Below is a small trained network, with its code and all its weights. Each question gives an input and a class and asks what happens when units are switched off, that is, made to give their printed mean instead of their output.

import numpy as np


def w(rows, s, z=0):
    codes = np.array(rows[::2]) - 128.0
    scale = np.full(codes.shape[1], s)
    scale[-1] = z or s
    return codes * scale


def f(y):
    return np.maximum(y, 0)


def log_softmax(a):
    a = a - a.max(-1, keepdims=True)
    return a - np.log(np.exp(a).sum(-1, keepdims=True))


def net(x, mask):
    res = np.array(x, float).reshape(1, 5) / 4 @ E
    y = f(res @ A[0][:, :-1].T + A[0][:, -1])
    res = res + np.where(mask, y, B[0][:, -1]) @ B[0][:, :-1]
    return log_softmax(res[-1] @ U[:, :-1].T + U[:, -1])


A, B = {}, {}
E = w([
[53,69,187,51,175,93,67,68,110],'x0',
[69,30,168,197,192,218,134,146,190],'x1',
[100,134,90,131,132,148,2,70,114],'x2',
[168,104,85,127,179,47,76,158,211],'x3',
[251,96,76,93,213,187,85,216,103],'x4',
],0.0099)
A[0] = w([
[146,156,139,166,237,170,139,211,145,174],'neuron 0',
[128,168,120,103,192,77,168,110,188,170],'neuron 1',
[116,83,122,126,195,202,218,101,120,132],'neuron 2',
[42,128,184,232,11,167,254,126,143,190],'neuron 3',
[71,21,205,110,196,142,36,110,115,236],'neuron 4',
[60,160,120,141,99,159,191,24,140,102],'neuron 5',
[184,126,74,142,208,124,61,131,166,167],'neuron 6',
[197,145,53,174,73,156,143,228,96,228],'neuron 7',
[103,94,143,148,80,164,70,125,84,164],'neuron 8',
[108,56,116,221,102,144,191,113,212,252],'neuron 9',
[127,87,141,152,84,194,121,115,76,109],'neuron 10',
[88,163,219,85,140,77,143,53,61,74],'neuron 11',
],0.0089,0.0032)
B[0] = w([
[139,81,153,119,123,125,105,115,176,185],'neuron 0',
[103,145,101,96,127,103,110,198,154,159],'neuron 1',
[154,96,146,139,97,100,117,93,133,177],'neuron 2',
[133,135,127,200,171,52,99,165,99,254],'neuron 3',
[42,110,145,86,116,86,144,81,90,216],'neuron 4',
[154,164,145,157,155,116,128,113,107,198],'neuron 5',
[150,117,107,176,124,92,79,120,204,187],'neuron 6',
[174,153,158,110,47,156,131,251,140,201],'neuron 7',
[89,184,138,93,68,101,114,142,118,158],'neuron 8',
[128,97,110,145,101,66,128,147,124,203],'neuron 9',
[140,118,142,102,124,81,157,162,119,158],'neuron 10',
[180,177,129,96,174,166,152,150,116,194],'neuron 11',
],0.012,0.019)
U = w([
[142,87,29,159,224,77,146,122,159,178],'0',
[160,211,175,107,214,204,163,71,78,6],'1',
[48,106,92,22,130,167,212,70,112,4],'2',
[198,187,88,1,117,195,239,180,151,226],'3',
[254,90,170,125,138,242,135,138,171,12],'4',
[109,148,204,66,87,90,122,172,157,253],'5',
],0.0076,0.0016)

Each question gives the input, the list of numbers given to net, and the class t.
The units are the neurons (one row each of A and B). Each row of codes is followed by its name. A weight is (code - 128) times the scale printed after its matrix; where a second scale follows, it is the last column's (A, B and U).
mask holds one flag per neuron, in row order. A switched-off neuron (its flag False) gives its mean, the last column of its row in B, instead of its output. The means were averaged over made-up inputs and are rounded, as every weight is.
A unit's drop is (log p(t) with every unit on - log p(t) with that unit switched off) / (log p(t) with every unit on - log p(t) with every unit switched off).
The circuit of an input: a set's keep is (log p(t) with only the set's units on - log p(t) with every unit switched off) / (log p(t) with every unit on - log p(t) with every unit switched off). Starting from all 12 units, units are removed one at a time, each time the one whose removal leaves the highest keep (on an exact tie, the one counted first), for as long as the keep stays at least 0.8.
units of the circuit, in order: the units of the circuit, biggest drop first
k most important neurons: the k neurons with the biggest drops, biggest first
input [6,7,7,7,-3], class 2: units of the circuit, in order => neuron 4
input [8,8,5,7,2], class 2: 2 most important neurons => neuron 4; neuron 3
input [7,-2,6,-7,0], class 2: units of the circuit, in order => neuron 4; neuron 3
input [3,8,-1,-4,4], class 2: units of the circuit, in order => neuron 4; neuron 7
input [6,-8,6,-1,-3], class 1: 2 most important neurons => neuron 11; neuron 7
input [-2,5,-5,-4,1], class 0: 4 most important neurons => neuron 3; neuron 4; neuron 8; neuron 9
input [-5,6,-2,-3,3], class 4: 2 most important neurons => neuron 4; neuron 7
input [7,5,-3,0,0], class 2: units of the circuit, in order => neuron 4; neuron 7
input [-3,-3,4,-1,6], class 4: 2 most important neurons => neuron 4; neuron 6
input [1,3,2,0,8], class 5: units of the circuit, in order => neuron 4; neuron 3
input [-4,-5,-2,7,5], class 3: 4 most important neurons => neuron 7; neuron 3; neuron 1; neuron 2
input [4,-7,-6,2,-7], class 1: units of the circuit, in order => neuron 11; neuron 7; neuron 9
input [-3,6,-2,6,5], class 4: 3 most important neurons => neuron 3; neuron 7; neuron 0
input [7,-4,6,-7,-3], class 1: 2 most important neurons => neuron 11; neuron 5
input [5,0,2,4,-2], class 2: units of the circuit, in order => neuron 3; neuron 7; neuron 4
input [-2,1,-7,-4,5], class 4: units of the circuit, in order => neuron 4; neuron 0
input [-4,-2,-5,-6,-7], class 0: units of the circuit, in order => neuron 3
input [-5,2,-1,0,2], class 4: units of the circuit, in order => neuron 4; neuron 3
input [5,-5,4,6,2], class 0: 2 most important neurons => neuron 7; neuron 6
input [-8,-3,-5,8,3], class 3: units of the circuit, in order => neuron 3
input [1,6,2,1,8], class 5: 2 most important neurons => neuron 4; neuron 3
input [1,8,-2,-5,-2], class 0: 3 most important neurons => neuron 3; neuron 7; neuron 9
